Below are the code and all the weights of a small trained network. Each question names an input and a class and asks about switching units off, where a switched-off unit gives its printed mean instead of its output.

import numpy as np


def w(rows, s, z=0):
    codes = np.array(rows[::2]) - 128.0
    scale = np.full(codes.shape[1], s)
    scale[-1] = z or s
    return codes * scale


def norm(h):
    return h / np.sqrt((h * h).mean(-1, keepdims=True) + 1e-5)


def f(y):
    return np.maximum(y, 0)


def log_softmax(a):
    a = a - a.max(-1, keepdims=True)
    return a - np.log(np.exp(a).sum(-1, keepdims=True))


def net(x, mask):
    res = np.array(x, float).reshape(1, 5) / 4 @ E
    u = 0
    for l in range(2):
        y = f(norm(res) @ A[l][:, :-1].T + A[l][:, -1])
        res = res + np.where(mask[u : u + 9], y, B[l][:, -1]) @ B[l][:, :-1]
        u += 9
    return log_softmax(norm(res)[-1] @ U[:, :-1].T + U[:, -1])


A, B = {}, {}
E = w([
[215,81,200,32,113],'x0',
[95,178,92,79,113],'x1',
[175,156,49,46,234],'x2',
[120,176,225,127,215],'x3',
[52,74,67,1,178],'x4',
],0.0081)
A[0] = w([
[86,126,102,69,112,106],'L0N0',
[130,62,28,173,254,83],'L0N1',
[137,166,108,78,188,120],'L0N2',
[167,205,116,67,233,2],'L0N3',
[44,144,57,75,172,104],'L0N4',
[94,54,70,22,135,69],'L0N5',
[176,76,158,35,164,155],'L0N6',
[65,172,116,90,139,90],'L0N7',
[210,186,89,167,74,108],'L0N8',
],0.02,0.0078)
B[0] = w([
[162,125,100,139,152,182],'L0N0',
[71,204,163,74,4,222],'L0N1',
[101,114,107,180,145,200],'L0N2',
[34,150,105,167,223,209],'L0N3',
[226,184,123,192,136,229],'L0N4',
[107,56,45,74,138,237],'L0N5',
[153,166,178,70,157,245],'L0N6',
[175,127,121,185,150,171],'L0N7',
[136,77,102,153,74,205],'L0N8',
],0.036,0.012)
A[1] = w([
[44,99,251,165,158,72],'L1N0',
[207,84,168,69,148,151],'L1N1',
[159,118,227,78,142,65],'L1N2',
[105,82,154,202,128,139],'L1N3',
[156,104,203,83,162,2],'L1N4',
[144,75,133,107,109,80],'L1N5',
[10,113,97,158,198,81],'L1N6',
[99,180,191,102,222,135],'L1N7',
[124,48,44,28,172,57],'L1N8',
],0.02,0.0067)
B[1] = w([
[183,194,222,62,146,199],'L1N0',
[81,62,78,139,156,217],'L1N1',
[50,88,153,69,108,185],'L1N2',
[161,123,182,96,159,205],'L1N3',
[62,47,136,84,116,167],'L1N4',
[124,89,120,158,106,170],'L1N5',
[56,140,129,229,149,216],'L1N6',
[76,42,93,201,121,254],'L1N7',
[196,180,159,4,186,243],'L1N8',
],0.03,0.0094)
U = w([
[21,172,114,193,190,255],'0',
[214,188,58,189,108,70],'1',
[33,32,144,88,139,39],'2',
[149,142,240,106,141,91],'3',
[173,45,164,152,53,171],'4',
[165,135,56,3,176,131],'5',
[76,211,136,97,21,116],'6',
],0.019,0.0026)

Each question gives the input, the list of numbers given to net, and the class t.
The units are the neurons (one row each of A and B). Each row of codes is followed by its name. A weight is (code - 128) times the scale printed after its matrix; where a second scale follows, it is the last column's (A, B and U).
mask holds one flag per neuron, layer by layer. A switched-off neuron (its flag False) gives its mean, the last column of its row in B, instead of its output. The means were averaged over made-up inputs and are rounded, as every weight is.
A unit's drop is (log p(t) with every unit on - log p(t) with that unit switched off) / (log p(t) with every unit on - log p(t) with every unit switched off).
The circuit of an input: a set's keep is (log p(t) with only the set's units on - log p(t) with every unit switched off) / (log p(t) with every unit on - log p(t) with every unit switched off). Starting from the 12 units with the biggest drops (on a tie, the unit counted first), units are removed one at a time, each time the one whose removal leaves the highest keep (on an exact tie, the one counted first), for as long as the keep stays at least 0.8.
circuit, biggest first: the units of the circuit, biggest drop first
unit that matters most: the unit with the biggest drop
top k neurons: the k neurons with the biggest drops, biggest first
top k neurons in layer l: the k neurons of layer l with the biggest drops, biggest first
drop when u is switched off: that unit's drop, to one decimal
input [-3,-7,-5,-6,-3], class 4: top 2 neurons -> [L0N3; L0N5]
input [1,-8,-2,7,-2], class 2: circuit, biggest first -> [L0N4]
input [-4,2,-7,-7,5], class 5: top 3 neurons in layer 0 -> [L0N5; L0N1; L0N3]
input [-4,4,0,7,8], class 1: top 2 neurons -> [L0N4; L0N7]
input [-3,4,-3,5,0], class 1: top 2 neurons -> [L0N6; L0N3]
input [6,-1,1,0,-5], class 2: top 2 neurons -> [L0N5; L0N1]
input [6,3,0,3,-2], class 2: top 2 neurons -> [L0N6; L1N7]
input [5,5,-6,5,-6], class 3: top 2 neurons -> [L0N6; L0N5]
input [-4,-6,-8,4,3], class 3: circuit, biggest first -> [L0N5; L1N0]
input [4,6,-6,1,-2], class 3: top 3 neurons in layer 1 -> [L1N7; L1N3; L1N1]
input [-1,-5,-4,6,-6], class 3: top 3 neurons in layer 0 -> [L0N6; L0N5; L0N4]
input [8,-5,6,5,1], class 0: top 2 neurons in layer 0 -> [L0N3; L0N2]
input [-5,0,-4,-3,-2], class 4: top 3 neurons -> [L0N3; L0N5; L0N1]
input [-5,0,-7,-3,4], class 1: top 2 neurons in layer 0 -> [L0N3; L0N5]
input [8,4,2,1,-4], class 2: unit that matters most -> L0N6
input [4,-8,6,-2,-5], class 2: top 2 neurons -> [L0N5; L0N6]
input [-6,-2,-7,-5,-4], class 4: top 2 neurons in layer 0 -> [L0N3; L0N1]
input [-3,-2,5,1,-7], class 4: top 3 neurons in layer 0 -> [L0N8; L0N6; L0N5]
input [-2,-8,-4,4,-7], class 3: top 2 neurons in layer 1 -> [L1N3; L1N7]
input [2,-8,-2,-1,-8], class 4: unit that matters most -> L0N3
input [6,6,-5,-3,-2], class 4: top 4 neurons -> [L0N5; L0N3; L0N6; L0N8]
input [-6,-1,1,4,4], class 1: top 2 neurons in layer 0 -> [L0N4; L0N7]
input [-5,-6,-6,-3,-7], class 4: drop when L0N1 is switched off -> 0.1
input [-5,-8,-5,-2,4], class 6: drop when L0N3 is switched off -> 0.3
input [-1,3,7,1,4], class 0: drop when L0N3 is switched off -> 2.3
